Below are the code and all the weights of a small trained network. Each question names an input and a class and asks about switching units off, where a switched-off unit gives its printed mean instead of its output.

import numpy as np


def w(rows, s, z=0):
    codes = np.array(rows[::2]) - 128.0
    scale = np.full(codes.shape[1], s)
    scale[-1] = z or s
    return codes * scale


def norm(h):
    return h / np.sqrt((h * h).mean(-1, keepdims=True) + 1e-5)


def f(y):
    return y / 2 * (1 + np.tanh(0.7978845608 * (y + 0.044715 * y**3)))


def log_softmax(a):
    a = a - a.max(-1, keepdims=True)
    return a - np.log(np.exp(a).sum(-1, keepdims=True))


def net(x, mask):
    res = np.array(x, float).reshape(1, 4) / 4 @ E
    u = 0
    for l in range(2):
        y = f(norm(res) @ A[l][:, :-1].T + A[l][:, -1])
        res = res + np.where(mask[u : u + 16], y, B[l][:, -1]) @ B[l][:, :-1]
        u += 16
    return log_softmax(norm(res)[-1] @ U[:, :-1].T + U[:, -1])


A, B = {}, {}
E = w([
[18,141,169,50,131,149],'x0',
[134,4,55,63,126,152],'x1',
[131,128,130,126,129,129],'x2',
[129,144,117,146,134,218],'x3',
],0.0028)
A[0] = w([
[91,178,181,148,120,218,33],'0.n1',
[235,215,162,234,174,90,149],'0.n2',
[164,142,128,157,113,217,133],'0.n3',
[122,108,132,94,138,129,98],'0.n4',
[70,177,162,104,126,30,2],'0.n5',
[19,217,211,124,88,116,58],'0.n6',
[78,59,117,18,178,151,60],'0.n7',
[180,65,117,116,109,3,100],'0.n8',
[175,158,145,151,133,97,37],'0.n9',
[117,122,123,138,126,126,129],'0.n10',
[147,127,104,160,131,175,64],'0.n11',
[89,175,161,129,136,40,28],'0.n12',
[125,124,133,136,115,129,126],'0.n13',
[96,188,187,150,129,239,32],'0.n14',
[200,21,35,143,81,115,63],'0.n15',
[120,109,132,96,149,128,127],'0.n16',
],0.0038,0.0022)
B[0] = w([
[114,144,56,140,178,101,137],'0.n1',
[1,37,100,98,49,137,253],'0.n2',
[143,124,105,147,123,199,148],'0.n3',
[130,152,131,171,113,115,120],'0.n4',
[177,71,147,122,107,151,143],'0.n5',
[234,122,129,123,189,107,204],'0.n6',
[102,132,112,231,56,101,157],'0.n7',
[85,206,71,61,143,60,172],'0.n8',
[80,108,131,76,138,142,123],'0.n9',
[131,135,131,135,125,125,128],'0.n10',
[133,107,147,117,127,162,119],'0.n11',
[167,75,152,93,106,148,140],'0.n12',
[126,123,126,119,132,131,128],'0.n13',
[109,150,37,142,179,97,146],'0.n14',
[194,224,152,121,175,111,197],'0.n15',
[142,154,130,189,108,110,129],'0.n16',
],0.004,0.0033)
A[1] = w([
[77,107,168,147,111,226,94],'1.n1',
[133,186,142,118,230,93,148],'1.n2',
[206,121,102,121,130,115,111],'1.n3',
[99,101,183,171,96,191,25],'1.n4',
[239,120,124,150,151,241,13],'1.n5',
[78,63,150,155,46,27,59],'1.n6',
[116,173,141,125,125,137,131],'1.n7',
[74,90,129,149,82,245,43],'1.n8',
[134,222,134,137,235,201,3],'1.n9',
[129,106,119,100,108,166,103],'1.n10',
[198,119,253,68,184,54,64],'1.n11',
[145,78,133,139,117,116,130],'1.n12',
[134,170,142,162,106,109,131],'1.n13',
[77,129,135,122,119,80,105],'1.n14',
[89,145,113,102,132,136,132],'1.n15',
[202,144,136,144,202,208,76],'1.n16',
],0.0045,0.0025)
B[1] = w([
[170,140,68,175,136,94,150],'1.n1',
[175,121,97,138,169,127,203],'1.n2',
[127,171,129,124,158,131,150],'1.n3',
[159,125,59,125,118,97,111],'1.n4',
[118,145,221,100,61,174,152],'1.n5',
[103,124,194,53,125,109,250],'1.n6',
[150,104,116,124,105,131,131],'1.n7',
[135,154,82,198,149,126,176],'1.n8',
[169,113,127,57,107,35,155],'1.n9',
[136,154,137,146,124,120,116],'1.n10',
[129,80,128,253,175,219,225],'1.n11',
[110,150,132,122,156,120,137],'1.n12',
[125,103,111,100,134,146,139],'1.n13',
[133,117,152,108,116,161,163],'1.n14',
[147,121,139,139,108,131,142],'1.n15',
[116,138,185,56,71,112,158],'1.n16',
],0.0058,0.0023)
U = w([
[16,72,200,40,56,66,200],'0',
[225,184,55,75,210,49,159],'1',
[73,127,11,253,80,166,195],'2',
[205,189,201,64,24,213,29],'3',
[151,57,214,235,227,190,10],'4',
],0.012,0.0013)

Each question gives the input, the list of numbers given to net, and the class t.
The units are the neurons (one row each of A and B). Each row of codes is followed by its name. A weight is (code - 128) times the scale printed after its matrix; where a second scale follows, it is the last column's (A, B and U).
mask holds one flag per neuron, layer by layer. A switched-off neuron (its flag False) gives its mean, the last column of its row in B, instead of its output. The means were averaged over made-up inputs and are rounded, as every weight is.
A unit's drop is (log p(t) with every unit on - log p(t) with that unit switched off) / (log p(t) with every unit on - log p(t) with every unit switched off).
The circuit of an input: a set's keep is (log p(t) with only the set's units on - log p(t) with every unit switched off) / (log p(t) with every unit on - log p(t) with every unit switched off). Starting from the 12 units with the biggest drops (on a tie, the unit counted first), units are removed one at a time, each time the one whose removal leaves the highest keep (on an exact tie, the one counted first), for as long as the keep stays at least 0.8.
units of the circuit, in order: the units of the circuit, biggest drop first
unit that matters most: the unit with the biggest drop
top k neurons: the k neurons with the biggest drops, biggest first
top k neurons in layer l: the k neurons of layer l with the biggest drops, biggest first
drop when u is switched off: that unit's drop, to one decimal
input [0,1,-4,6], class 3: units of the circuit, in order	[1.n5]
input [1,-5,3,-2], class 4: units of the circuit, in order	[0.n6, 1.n11]
input [-8,0,-5,-2], class 0: top 2 neurons	[0.n2, 0.n6]
input [-3,1,-1,1], class 3: units of the circuit, in order	[0.n15, 1.n5]
input [4,-5,3,0], class 4: units of the circuit, in order	[1.n11, 0.n6]
input [-2,4,0,1], class 3: top 2 neurons	[1.n5, 0.n14]
input [0,6,-2,-7], class 1: top 2 neurons	[0.n2, 0.n15]
input [-2,7,8,1], class 3: top 3 neurons in layer 0	[0.n2, 0.n15, 0.n14]
input [-8,-4,-7,1], class 2: top 4 neurons	[0.n2, 1.n8, 0.n3, 1.n16]
input [4,1,8,7], class 2: top 3 neurons in layer 0	[0.n15, 0.n7, 0.n8]
input [5,0,-5,-1], class 4: top 2 neurons in layer 0	[0.n2, 0.n6]
input [-1,-3,5,1], class 2: top 3 neurons	[0.n2, 1.n8, 0.n8]
input [-7,1,1,3], class 3: top 2 neurons	[0.n15, 1.n5]
input [-7,2,-8,5], class 3: unit that matters most	0.n15
input [0,1,2,2], class 3: top 2 neurons	[0.n2, 1.n5]
input [1,-4,-3,0], class 4: top 2 neurons	[0.n6, 0.n7]
input [2,-2,-3,8], class 1: top 2 neurons in layer 0	[0.n2, 0.n14]
input [7,-5,8,-1], class 4: drop when 1.n11 is switched off	0.7
input [5,-4,-7,4], class 1: drop when 0.n5 is switched off	0.0
input [-1,-6,8,-1], class 0: units of the circuit, in order	[0.n2]
input [-5,-5,0,-3], class 0: drop when 0.n2 is switched off	0.1
input [-6,-5,-1,-4], class 0: drop when 0.n2 is switched off	0.2
